(in the rows, 128 means zero)
Each name stands for a flat space through zero: a line, a plane or more. A row that begins with a name and a colon came from that space; any other row is followed by the name of the space it lies nearest, among the names in its block.
tn-hm: [126 128 125 116 130  97 171 161 144 159 116 129 126  94 135 153 132 118
  92  90 123  96 107 106  82 116]
tn-hm: [103 131 119  78  77 117 170 127 215 146  80 100 126  99 148 140 158 146
 149 183 136 139  95 111  83 160]
nl-gg: [145 122 148 172 117 134 133 147  23 154 217 114 151 143 100 127 170  93
 119  99 117 185 147 107 215  61]
zp-fr: [114 132 151 126 100 129  81 110 131 149 125 122 150 140 118 117 146 164
 140 149 145 140 125 126 171 155]
cr-hc: [ 33 126  98 108  96 114 132 167 162 103 111  66 134 108 135 187 161 112
 145 164 192 166 101 141 124 153]
tn-hm: [133 126 148 158 162 157  43  95  42  82 162 132 134 146 115 115 120 135
 136  99 127 124 161 171 194 139]
tn-hm: [174 218  78 142  70 151  97 127 156  93 172 119 122 157  67 132 147 148
 140 123 129 144 197  98 133   9]
cr-hc: [145 139 164 107  80 119 114 118  93 209 163 123 176 111 113 111 214 138
 125 145  93 170 117 122 196 112]
nl-gg: [174 133 168 116 100 138 116  57 130 114 130 111 121 141 142 114 134 189
 169 151 127 118 157 114 146 137]
cr-hc: [136 104 132 116 151 124 158 112 129 125 117 128 121 134 158 125 119 117
 152 155 122 132 117 148 116 151]
nl-gg: [144 142 119  93 140 133 145 113 153  91 114 139 115 100 150 133 133 116
 116 146 103 122 159 168  87 102]
cr-hc: [172 156 138  93 148 128 108  90 165 106 102 173 121 115 144 111 112 152
 101 138  98  89 178 172  89 102]
zp-fr: [111 115 141 107  76 108 185 142 187 170  88  95 120  89 137 145 140 159
 124 116 138 102  77  55  80 170]
zp-fr: [ 81 121 156 120 104 127  74 120 149 145 108 133 155 136 126 117 139 159
 121 172 160 153 127 143 172 168]
cr-hc: [135 104 147 119 142 156 108 113 100 158 124 164 147 117 129  72 148 107
 123 152  69 157 106 160 165 170]
cr-hc: [153 158  95 126 152 135 130 121 161  63 116 141  95 133 130 141  85 129
 121 113 131  90 173 143  70  85]
zp-fr: [176 149 129 144 149 135  92  99  68 122 173 136 136 158 115 118 136 129
 150 112 110 128 159 153 170  90]
tn-hm: [161 125 172 119 166  90 111  85  98 132 140 140 139 153 163 145 116 159
 131 133 151 100 169 169 146 111]
zp-fr: [105 118 158 102  95 129 135 122 143 138 121 119 141  98 141 126 164 135
 110 162 126 159 134 131 143 133]
nl-gg: [119 118  99 130 151 122 163 159 145 142 123 149 127 141 133 121 116  84
 126 152 121 152 111 141 110 119]
nl-gg: [117 107  93 135 155 113 195 175 140 158 138 150 132 157 140 123 121  57
 132 177 126 185 107 143 121  99]
tn-hm: [126 167  97 116  93 129 129 145 157 120 128 107 124 106 105 150 151 133
 123 109 128 118 131 107 100  96]
tn-hm: [128 117 129 141 145 125 133 137 110 132 134 134 127 132 128 128 117 117
 121 113 128 124 122 127 131 130]
tn-hm: [121 133 107 120 148 113 142 154 136 138 121 138 129 116 130 141 127 104
 110 114 122 115 116 143 100 118]
cr-hc: [ 93 188  93  95 106 114  96 152 182  82 119 118 131 101 116 178 150 131
  92 134 161 123 179 165  94  62]
nl-gg: [142 102 136  87 136 173 188 108 108  66 129 122 102  51 164 113 163  74
 110 144  49 159 147 166  96 119]
zp-fr: [100 128 113 118  84 153 128 141 150 144 117 110 136 108 110 111 164 120
 142 152 111 164  91 109 139 159]
zp-fr: [136 126 138 113 116 109 170 131 148 139 123 121 123 111 144 144 134 133
 116 128 131 120 132 110 101 110]
nl-gg: [101 132 151 104  94 121 130 129 147 115 115 103 128  80 137 156 153 150
  96 118 142 118 141 118 114 125]
zp-fr: [132 106 158 126 146 129 138 112 107  99 122 124 113 102 151 138 112 136
 107 101 127 100 143 131 113 140]
nl-gg: [117  89 115 156 141 133 143 134 144 167 104 136 125 180 128  94  88 124
 179 158 140 140  62  98 137 206]
cr-hc: [170 134 132 103 118 111 173  92 140 126 133 101 117 134 156 145 142 145
 172 151 127 122 137 123 107 110]
nl-gg: [119 149 101 113 152 110 124 147 147 114 121 142 129 123 133 151 123 109
 108 127 136 116 144 167  98  98]
nl-gg: [168 162 100 123 158 118 110 115 158 125 121 166 125 167 125 117  99 133
 139 143 123 106 154 159 104  95]
tn-hm: [119 150  83  97 149 107 149 162 173 142 106 151 133 114 134 142 135  91
 110 143 114 124 117 166  77 105]
zp-fr: [ 85 115  99 122 148 119 160 176 172 126  99 148 123 120 138 135 106  86
 100 150 139 142 111 144  89 131]
cr-hc: [ 70 115 139  93  54 215  47 106 125 149 101 115 165  68  93  49 223 126
 150 185  50 207  61 147 205 249]
zp-fr: [194 150  86 164 130 159 124 112  75 124 160 101 105 144  88 114 126 130
 191  49  82  85  89  77 122 139]
tn-hm: [132 111 127 175  96 165 151 146 118 133 148 126 114 146  95  93 111 119
 131 118 119 161 115  55 152 125]
cr-hc: [121 136 149 120 132  55 156 145 142 158 135 116 140 140 153 190 124 151
 104 121 194 103 152 122 113  78]
[106 133 149 107 118 106 122 117 101 100 148  85 136 104 149 181 165 137
 125 128 162 133 159 156 143 103]
nl-gg
[174 148  99 166 127 157 137 117 128  77 139 119  85 150 102 122  80 143
 151  77 123  90 146  74  95 103]
cr-hc
[110  90 158 121 151 125 125 116 108 135 111 130 133 115 154 123 124 129
 126 132 127 121 106 148 138 185]
tn-hm
[186 142 126 137 149 123 140 112  77 130 167 128 124 135 126 132 135 120
 140  91  99 110 145 130 132  84]
zp-fr
[153 165 147  92 104 116  91  75 150 110 128 115 137 134 140 143 154 181
 150 162 144 119 178 158 137 101]
tn-hm
[154 123 190  90  73  81 188 109 148 193 124  97 140  86 156 156 174 181
 112 119 131 103 122  70 112 117]
zp-fr
[110 149  81 122 114 151 120 148 159 112 120 128 125 127 107 119 139 103
 140 151 116 155 118 138 116 123]
tn-hm
[ 98 159  73 105  66 175 129 154 201 115 100 120 123  96  92 103 164 108
 134 165  94 171 103 111 102 134]
tn-hm
[133 162 125 108 136 111  77 101 156 102 104 127 126 130 132 151 114 174
 132 116 154  74 153 155 103 132]
nl-gg
[165 128 195 123 105 173  72  41  54  63 168 103 127 110 136 110 162 173
 142 130 106 143 201 151 198 118]
zp-fr
[182 138 128 143 145 103 144 119  95 159 147 122 123 141 124 141 119 145
 144  67 118  74 113  97 113 116]
zp-fr
[113 119 133 102 141 108 137 131 140 140 105 127 133 103 150 144 136 125
 117 128 127 110 110 150 104 152]
tn-hm
[252 102 162 130 160 125 200  57  84 163 154 146 110 164 164  84 113 138
 187 133  64 110 128 107 126 120]
cr-hc
[143 108 117 119 145 148 187 137 112 116 144 140 119 112 145 109 142  67
 124 157  81 175 132 150 120 100]
nl-gg
[ 95 136 109 126 142 117 101 158 143 153 128 161 157 155 120 119 134  98
 115 177 142 172 130 175 156 113]
zp-fr
[145 131 158 122 130 110 107  84 114 117 137 112 132 150 148 144 128 168
 155 143 158 117 158 143 150 125]
tn-hm
[150 143 106 137 143 117 151 131 148 106 131 134 109 153 132 142  96 126
 135 126 144 113 152 123  96  88]
zp-fr
[ 91  95 178 135 180  67  75 146  98 213 105 165 172 138 143 138 108 152
  84  94 164  78  88 155 158 195]
zp-fr
[153  81 169 137 165 118 148 123  65 203 150 167 157 142 145  86 140  98
 122 142  85 157  99 146 180 150]
cr-hc
[ 92 130 110 109 126  91 166 174 196 163 104 150 141 136 141 144 124 105
  99 179 158 154 123 139  99 101]
zp-fr

Each name stands for a flat space through zero: a line, a plane or more. A row that begins with a name and a colon came from that space; any other row is followed by the name of the space it lies nearest, among the names in its block.
dtqd: [103 127 111 145 112 117 122 150 154 118 110 127 101 141 127 140 125 101
 110 134 150 180 132 122 132 118]
fjtm: [ 99 110  62 114  57 203  16 102 118  96 115  99 172 144 112 187  85 142
 183 165 151 137  81 101  70  92]
ppzg: [ 99  89 127 141 108  98 105 136 133 100 135  93 151 150 130 164  90  67
 161 144  71 170 132 114 150 104]
ppzg: [150 132  95 160 129 179 122 137 160 127  95 152 117 160 123 124 125 158
  89 116 209 118  86 104  97 135]
gtcj: [ 77 120 110 137 101 126 110 153 123 109  94 124 110 159 112 163 111  81
 109 122 146 207  93 145 134 126]
ppzg: [171 103  68  93 120 134 118 141 125 152 127 122 155 111 113 106 107 115
 150  92 102 101 130 120 117 107]
fjtm: [149  77  78 125 131  99 105 152 107 107  69  91 118 138 128 117 119 107
 152  69 144 192 117 115 124 151]
fjtm: [129 139 141 129 138 116 126 130 111 129 116 112 130 165 141 130 125 150
 121 137 129 124 116 135 125 129]
gtcj: [130 166  80 102 130 179 139 137 133 159 144 143  98 116  92 112 124 155
  94 139 147  98 109 156 121 106]
dtqd: [135 146  64 111 148 184 177 171 135 157 138 149  76 113  76 102 111 110
  85 112 141 110 101 175 150 122]
zshf: [123 153 127 166 139 185 163 177 147 113 105 141  72 160 149 126 130 135
 116 170 206 103 124 153 131 156]
ppzg: [145 109 108 135 101 125 125 131 166 152 115 179 169 130 112 130 120  89
  89  74 138 138 104  97 110 109]
ppzg: [ 93 163 171  99 150 105 143 121  72 123 144  96  92 116 136 127 150 155
 146 165  99 135 150 183 153 147]
gtcj: [ 96 135 172 114 113 167  86  50  96  99 165 135 149  58 117 152 158 169
 173 152 125 116 130 126 110 153]
dzsn: [116 122 125 101 137 155 135 127  68 125 118 131 129 115  98 133 124 119
 135  93 121 134  83 175 137 161]
ppzg: [121 119 102 117 105 138 113 156 118 132 117 118 150 166 126 148  92  97
 139 135 111 125 106 140 124 105]
dzsn: [173 119  92 136 163 147 149 150 136 123 115 107  87 117 136  88 133 157
 142 123 161 103 147 123 131 150]
fjtm: [ 82 124 150 165  74 176 103 159 145 100 125 140 173 201 154 199  78  72
 151 195 134 107  98 131 119 105]
fjtm: [124  93 127 147 112 139  85 127  97 104  82 113 186 211 132 172  87 116
 133 103 135 147  47 113 105 133]
zshf: [198  72 112 174 111 116  75  80 189 130  94 161 223 162 138 129 120 151
 100  53 166 123  85   7  66 112]
zshf: [154 170 116 110 153 108 158 169 113 174 107 117 117 205 142 104 116 163
  79 132 130  93 108 158 125 106]
fjtm: [152 154 177 118 182  75 185 108 117 164 151 143 119 115 125  87 161 160
  79  97  96 109 140 141 153 140]
dzsn: [107 118  96 106 112 116 102 109 140 119 160 102 107  66 105 128 130 115
 158 145  92 164 170 118 139 103]
zshf: [146 134 165 157 133 176 141 133 129 137 145 149 201 216 143 158  81 133
 115 157 111  30  67 126 119 110]
dzsn: [145 134  82 127 118 170  93  93 175 127 171 116 118  79 114 117 129 174
 148 170 136  94 160  84 106  91]
fjtm: [133  62  79 181 161 150 135 130 160  86 124 105 107 136  78 136  86  84
 110  87 124 186  76  93 160 136]
dzsn: [118 145 124 127 120 204 113 128 103 105 121 126 108 117 135 138 134 165
 166 168 182  90 119 153 108 158]
dzsn: [146 126 243 144 181  64 190 103  81 147 120 169 183 169 142 122 150 127
  75  56  92 113  82 143 152 177]
zshf: [136 123 137 150 159 117 158 149 138 109 135 100  86 123 149 111 132 127
 150 156 126 123 169 131 156 145]
zshf: [111  98 109 133 106 170  85 116 118  85 134  99 136 108 125 156 109 118
 192 157 127 132 128 119 121 134]
dtqd: [127  95 221 172 122 130  91  60 110  81 122 143 207 140 163 168 143 151
 165 121 140 113 101  80 102 173]
gtcj: [111 145 216 138 128  96 102  70 114 124 172 112 200 173 158 166 119 164
 140 182  63  84 123 105 122 100]
ppzg: [152  93  74 123  72 202 105 135 163 141 127 193 191  97 102 142 103  75
 141  88 151  88  99 102  93 113]
ppzg: [114 140 144 104 112 127 133 130 110 142 139 146 145 115 126 135 130 109
 134 129 106 115 132 154 131 125]
ppzg: [ 61 155 173 110  91  92 132 151  97 145 122 148 155 181 130 175 112  68
  98 140  88 166 100 179 143 106]
dtqd: [202  76 106 122 166 126 151 122 125 126 140 117 142  71 126  80 132 128
 177  76 102  83 159 103 139 157]
gtcj: [134  70 147 173 138 129 152 129 155 102 145 144 162 125 115 145 100  55
 135  98  91 134 112 101 160 138]
gtcj: [137 166 115 103 144 149 136 107 128 163 164 135 127 124  99 113 125 174
  92 140 110  85 110 139 123  98]
dzsn: [116 123 117 116 127 107 122 125 129 118 141 103 102  91 126 121 136 121
 153 141 107 156 167 129 142 124]
gtcj: [134 118 107 112 117 184 132 142 101 129 115 152 140 114 111 131 120 112
 144 103 150 102  95 156 118 153]
gtcj: [131 160 103  69 124 104 109 142  58 162  70 116 121 164 126 114 142 171
 104  87 153 154  91 173  99 137]
fjtm: [154 117 151  89 134  54 131 115  85 158 106 134 170 125 137 107 148 127
 122  56  91 143 129 132 122 139]
ppzg: [132 138 137 124 120 121 133 149 127 139 132 122 145 161 151 134 112 120
 139 155 109  95 138 137 128 110]
dtqd: [ 72 151 147 116 125 112 148 176  81 123 111 105 101 184 132 157 106  88
 121 158 105 163 107 199 160 130]
zshf: [104 120 122 138 126 150 124 119 126 106 123 134 103 101 106 138 136 118
 125 118 152 167 113 134 133 150]
dtqd: [136  69 162 137 165 134 125 113  58  77 134  70 166 146 133 149  93 114
 206 122  64 109  97 141 158 171]
gtcj: [177 167  79  84 157 161 154 125 127 179 149 141  98  86 101  70 147 193
 101 114 142  64 137 146 116 119]
fjtm: [134 112 155 149 158  85 174 146 135 131 130 131 126 147 129 120 122  89
 102 102  95 144 128 131 165 136]
dzsn: [131 176 127  95 162 139 142 141  72 139 120  90  81 148 138 106 140 197
 133 162 140  97 127 183 129 144]
dzsn: [145  70  89 124 129 113 137 126 137 134 128 148 157  96  78 122 107  59
 112  39  89 171  97 110 146 126]
dtqd: [109 124 135 131 116 124 126 161 107 112  97 116 119 156 151 144 122 104
 150 140 142 147 129 151 131 145]
zshf: [114 163  29  29  71 129  47 147  66 165  83  85 125 146 112 130 115 167
 145 128 136 158 110 168  75  81]
dtqd: [104 149 106 126  99 136  80 115 146 126 129 110 125 149 129 150 120 155
 122 171 142 145 125 110 103  89]
zshf: [173 117 161 186 164 105 172 132 183 132 121 157 132 154 153 104 141 134
  85 105 156 107 135  81 134 143]
gtcj: [117 127 147 124 124 136 118 109 109 125 137 132 155 135 120 146 121 129
 130 127 111 120 103 133 125 128]
zshf: [106 101 114 130 141 153 106 108  95  93 137  88 125 129  96 152 101 124
 152 130 102 155  88 137 143 137]
dtqd: [139 126 170 119 170 170 198 148  64 134 132 160 138 128 111 120 123 105
 128  91 112  70  80 199 161 188]
dtqd: [135 132 161 143 123 126 158 139 138 136 107 182 131 116 144 119 158 110
 106  96 170 125 133 132 123 161]
dzsn: [137 125 122 147 117 110 141 174 145 144  87 146 145 201 145 136 107  95
  89 108 148 137 100 125 122 116]
fjtm: [133 130 126 175 168 156 168 157 150 105 114 120  68 151 133 116 127 137
 107 145 177 129 121 133 149 157]
[138 202 151  90 153 131 141  87 118 167 169 134  95  83 129  89 179 229
 106 166 137  72 166 147 115 121]
fjtm
[117 105 106 149 106 166 108 139 141 104 115 131 135 138 124 152 106 100
 145 134 151 138 107 118 120 130]
fjtm
[223 130 100 128 220  83 189 142 138 164 126  94  87 140 134  41 140 195
  92  87 120  84 150 110 147 135]
dzsn
[139 168 137  50 120 134 152 133  73 181 150 157 144  81 123 101 150 139
 143 118  94  63 150 192 124 130]
ppzg
[148 122 125 157 211  94 176 118 135 124 142  89  74 145  99  94 125 158
  74 105 105 157 108 120 173 137]
fjtm
[102 155 147 115 144 111 139 117  98 133 117 129  95 125 114 124 153 150
  93 114 141 168 111 159 136 147]
ppzg
[135 103 130 143 133 141 111 109 125 111 135 115 160 146 122 144 104 128
 142 126 109 117 100 107 126 125]
zshf
[111 127 137 154 134 122 132 108 169 117 165 125 116 113 115 136 124 120
 114 154 107 142 143 103 146 106]
gtcj
[146 135 125 119 138 131 132 104 140 146 152 139 137 105 113 112 135 151
 113 119 116 105 131 115 124 116]
dtqd
[173 112 135 178 156 121 151 146 172 117 114 123 121 160 165 107 127 143
 125 134 160  99 147  86 128 138]
zshf
[129 147  27  79 121 120  96 138 147 152 154  69  76 101  95 103 110 154
 133 163  96 149 166 127 128  59]
dzsn
[130 180 156 104 148  85 186 155 122 181 134 154 107 144 135  99 148 132
  70 123 112 110 144 171 147 118]
zshf
[123 128 180 175 149 163 175 114 156 127 160 183 153 142 109 144 118 104
  80 122 124  92  84 124 149 139]
fjtm
[131 135 165 122 115  88  87  80 129 129 141 115 169 128 157 136 145 170
 146 148 108 119 153  90 103 109]
dtqd
[112 126 178 149 130 154 122  95 108 109 132 147 163 144 127 157 128 139
 126 128 135 113  84 127 121 152]
dtqd
[ 75  99 168 130 102 108 117 114 110  89 136 131 129  72 128 158 144  66
 175 127 103 188 157 140 151 157]
dzsn
[220 105 134 128 180  73 185 159 130 173 121 128 175 179 153  78 109 125
 109  70  79  56 129 112 142 122]
gtcj
[126 174 160 110 102 113 166 170 154 158 144 164 105  92 181 106 165 112
 149 181 140  77 226 156 131 123]
zshf
[172 119 141 145 180 120 167 137 123 118 118 112  93 115 151  86 151 160
 142 116 149 102 157 126 143 172]
dzsn
[124 143 122 114  82 165  99 128 129 144 121 161 171 143 134 150 120 129
 131 138 150  94 108 128  91 110]
zshf
[120 129 139 133 135 127 121  91 142 117 157 126 116  82 116 124 147 146
 133 138 120 138 149 110 133 129]
gtcj
[113 131 126 139 107  90 109 129 160 125 116 125 118 132 143 134 139 119
 116 137 140 174 155 102 121 109]
dtqd
[132 158 168  98 115 131 113  86 100 158 142 161 182 125 130 133 146 169
 116 120 119  83 109 133  98 123]
fjtm
[ 99 127  95 129 106 113 103 161 132 112 105  89  98 159 138 146 109 107
 141 160 133 178 139 134 131 107]
dtqd
[179 101 138 104 152  90 184 182  93 139 100 130 121 100 166  80 148  90
 178  80 116  99 184 162 151 179]
dtqd
[166  79  83  93 125  60 122 125 136 156 135 119 167  95 103 102 113  81
 132  53  52 158 147  98 139  95]
ppzg

Each name stands for a flat space through zero: a line, a plane or more. A row that begins with a name and a colon came from that space; any other row is followed by the name of the space it lies nearest, among the names in its block.
bflp: [180 119 126 130 117 127 133 114 139 141 141 102 148 117 101 135 137 153
 116 141  71 141 100 156 134 129]
sgbl: [ 95 143 188 142 142 161 167 174 101 119 157 166  89 211 223 108 173 100
 160 162 140 118 149 161 146 166]
sgbl: [127 118  62 115  88 125  86  99 119 138 103 133 132 124 111 157  95 175
 127  81 122 125 141  90 116  86]
bflp: [107 147  69 113 146 126 108 111  86 134 113  99 150 132 146 110 113 153
 121 161 176 170 160 103 142 131]
rtht: [116 106 153  97 134 108 103 126 123 109 104 114 135  93  90 135 112 121
 107 123 142 153 136 108 133 138]
rtht: [172 176  56 191 162 121 199 110 158 147 150 105 157 101 121 101 137  83
 150 159 140  88  97 168  87 100]
bflp: [126 137 152 151 149 126 168 145 142 116 136 136 119 126 135 117 142  78
 144 137 141 102 119 151 112 131]
bflp: [129 150  90 142 149 123 133 116 137 141 131 111 145 108 120 109 120 126
 123 143 154 129 124 120 125 123]
rtht: [133 174  64 156 140 128 157 115 118 150 144 134 144 136 165 108 139 112
 150 159 155 113 138 143 106 123]
bflp: [120 141  54 108 130 125  86  97 100 148 113  95 157 119 124 119 103 183
 108 144 154 173 149  90 146 123]
sgbl: [149 137 131 129 108 157 121 129 116 158 162 135 126 182 175 124 156 183
 127 153  78 146 123 150 160 152]
rtht: [156 123  96 152 121 116 147 113 159 125 118 119 135  95  83 143 111 111
 136  96 115  93 103 133  95  84]
rtht: [144  85 119  91 119 125  81 110 114 117  98  69 146 110  72 145  95 190
  92 116 103 184 123 100 161 114]
sgbl: [ 77  74 180 116 130 148 125 167 109  70  87 124  77 174 133 148 102 119
 143  76 154 125 147  99 145  97]
rtht: [122 156 147 145 168 108 167 137 144 123 139 133 138  92 126 101 145  57
 133 163 167 112 124 149 106 152]
qjtr: [145 111 157 137 139 128 150 138 143 112 127 109 125 120 104 130 130 110
 127 127 112 124 108 146 128 123]
mhmp: [127  88 158  84  37 140  63 125 112 136 123 191  98 169 144 187 130 194
 129  63  53 123 145 112 134 125]
sgbl: [153 150  74 123 103  85 102  83 161 159 125 152 164  42  73 142 113 118
 114 107 124 104 119 114  80 118]
qjtr: [108 137 143 155 158 137 168 152 133 111 131 131 110 147 151 111 134  84
 149 134 162 104 128 138 122 122]
qjtr: [ 76 150  67  95 118 133 103 120  36 125 106 144 129 183 210 127 127 146
 151 159 190 167 207 104 130 137]
qjtr: [125  74 180  78 118 111 106 135  94  83  89 104 126 114  90 158 116 123
 114 121 117 170 145 124 136 134]
qjtr: [135 122 174 141 121 127 146 143 160 123 140 156 111 122 120 136 141  98
 135 107 106  92 108 145 114 130]
mhmp: [141 169  48 124 121 106  93  83 139 177 138 130 171  77 111 116 117 158
 107 142 140 137 130 104 115 134]
bflp: [100 146 144 147 136 130 125 139 170 141 142 165 111 116 132 114 126 110
 127 102 152  89 118 107 123 132]
sgbl: [151 130  83 129 125 149 118 113 108 147 135  88 143 160 141 122 125 192
 120 150 104 163 124 130 159 121]
sgbl: [100 105 122 124 128 142 123 140 105 101 101 117 107 160 137 138 107 137
 139 102 151 132 146 105 137 100]
mhmp: [118 161  85 139 106 143 131 123 104 153 146 169 121 173 195 126 146 140
 155 136 134 111 153 134 117 129]
sgbl: [121 109 119 111  79 128  88 118 131 134 116 163 113 133 121 162 112 160
 129  73 103 111 136 102 119 107]
qjtr: [ 94 125 130 112 139 119  95 127 135 125 111 127 127 103 109 121 105 133
 109 112 166 138 138  85 138 131]
qjtr: [134 140  81 134 147 136 138 118 101 131 125  89 145 145 142 113 123 146
 131 160 145 155 136 131 140 120]
qjtr: [151  74 240 125 126 118 165 162 153  78 119 129 102 113  82 156 142  68
 133 104  81 106  98 170 115 129]
mhmp: [117 153 110 119 167 120 154 129  72 117 124  99 150 138 165 101 144  98
 137 203 177 170 162 148 131 157]
mhmp: [136 101 223 112  88 113  82 135 209 145 146 189 108  73  69 154 131 132
  94  61  66  88  86 111 126 151]
mhmp: [134  92 151  93 129 116 108 125 106 103 101  90 138 110  90 142 114 139
 108 132 119 171 133 122 143 132]
mhmp: [127 151 138 204 165 146 189 153 206 133 155 140 102 127 125  99 130  80
 148 101 145  51  78 139 112  98]
bflp: [ 96 176 119 126 159 144 106 130 120 169 162 134 139 148 185  78 147 159
 110 184 167 161 144 110 170 184]
bflp: [133  88 179 115 100 128 142 147 112  91 111 145 102 150 126 165 135 104
 148 100  95 114 133 151 113 116]
rtht: [156  81 178 121 124 140 117 137 153 115 124  89 121 127  79 141 118 164
 103 106  72 146  90 130 162 120]
rtht: [134 107 202 141 121 149 142 158 160 122 148 148  96 156 134 133 146 126
 131 107  86 104 100 147 144 137]
mhmp: [118 198  28 155 152 134 159 110  85 158 146 129 153 158 204  92 145 119
 158 192 186 132 163 141 112 133]
[135  79 166 113 123 130 120 138 129  96 103  98 116 127  87 150 110 139
 117 100 104 143 116 122 143 109]
mhmp
[144 138 102 132 132 127 120 113 138 147 136 111 146 113 115 119 124 150
 115 139 121 139 117 125 135 129]
bflp
[121 158 148 152 156 120 169 142 144 129 148 149 127 116 146 105 151  67
 142 154 155 100 124 152 107 149]
rtht
[100 132 167 146 143 127 138 149 168 122 133 158 105 114 123 118 126  89
 131 101 154  88 117 115 119 129]
qjtr
[116 177 139 119 144 106 127 123 125 157 157 165 149  99 158  99 161  93
 121 183 157 133 145 141 117 191]
mhmp
[166  95 140 126  93 123 122 119 151 123 121 128 125 111  82 163 119 142
 124  86  68 111 101 138 115 101]
bflp
[138 172  99 167 186 122 182 127 140 137 147  98 152 107 135  83 141  82
 134 185 170 123 115 154 118 137]
bflp
[ 77 152 139 156 162 129 127 145 181 135 134 155 108 105 126  97 112  97
 124 100 192  86 119  86 127 126]
qjtr
[140 100  58  87  52 137  61  92  79 141 101 131 133 163 134 178 102 226
 127  86  81 157 158  97 135  92]
mhmp
[147 112  82 148  71 143 121 115 145 136 121 158 107 155 125 169 110 162
 152  54  82  78 116 120 102  65]
rtht
[125 144 136 143 145 129 145 135 141 133 141 133 127 125 137 112 137 109
 130 141 140 117 121 136 127 138]
bflp
[ 60 186 139 136 172 145 116 149 130 160 162 164 118 153 204  69 148 124
 122 171 205 133 153  99 161 187]
bflp
[ 91 125  38 145 196 133 161 127  74  79  70  34 139 142 124 102  77 110
 145 150 236 164 160  96 133  68]
sgbl
[112 138 144 118 122 136 138 141  89 123 136 153 117 170 185 127 153 116
 148 154 135 136 158 147 128 152]
mhmp
[145 103  71 153 146 141 145 119 132 107  98  58 132 132  86 132  86 152
 130 103 134 133 108 113 135  61]
mhmp
[118 150 121 139 146 120 150 131 125 127 132 137 132 120 143 114 137  91
 139 148 158 117 137 137 111 137]
sgbl
[137 142 108  98 124 142  86 111  93 163 147 104 154 153 159 111 141 206
 100 180 109 195 142 122 178 171]
bflp
[135 182  47 129 129 108 105  88 130 178 144 136 170  87 133 107 128 145
 115 159 153 135 138 113 113 143]
mhmp
[189 114 108 128 120 122 143 108 123 129 129  83 156 114  93 141 131 146
 121 148  74 150 105 163 126 116]
bflp
[179 106 113 119 120 122 148 114  97 113 118  81 151 129 106 146 133 137
 130 154  85 159 122 167 124 116]
bflp
[169 131 109 157 144 144 155 123 145 140 146  85 141 138 117 115 133 152
 124 148  95 134  93 153 144 116]
rtht
[135 149 108 163 117 136 159 130 146 139 145 161 116 144 153 130 140 106
 156 113 122  78 119 146 100 108]
rtht
[133 104 140 135 137 134 139 137 136 108 115 102 119 131 105 133 114 127
 127 111 123 127 114 127 134 106]
mhmp
[109 103 217 124 118 121 146 162 145  94 124 174  91 128 126 148 142  67
 144  95 121  89 127 143 107 137]
qjtr
[ 95 109 202 153 181 123 155 165 188  92 117 117 101  90  80 107 110  63
 119  97 173  95  97 110 130 120]
qjtr
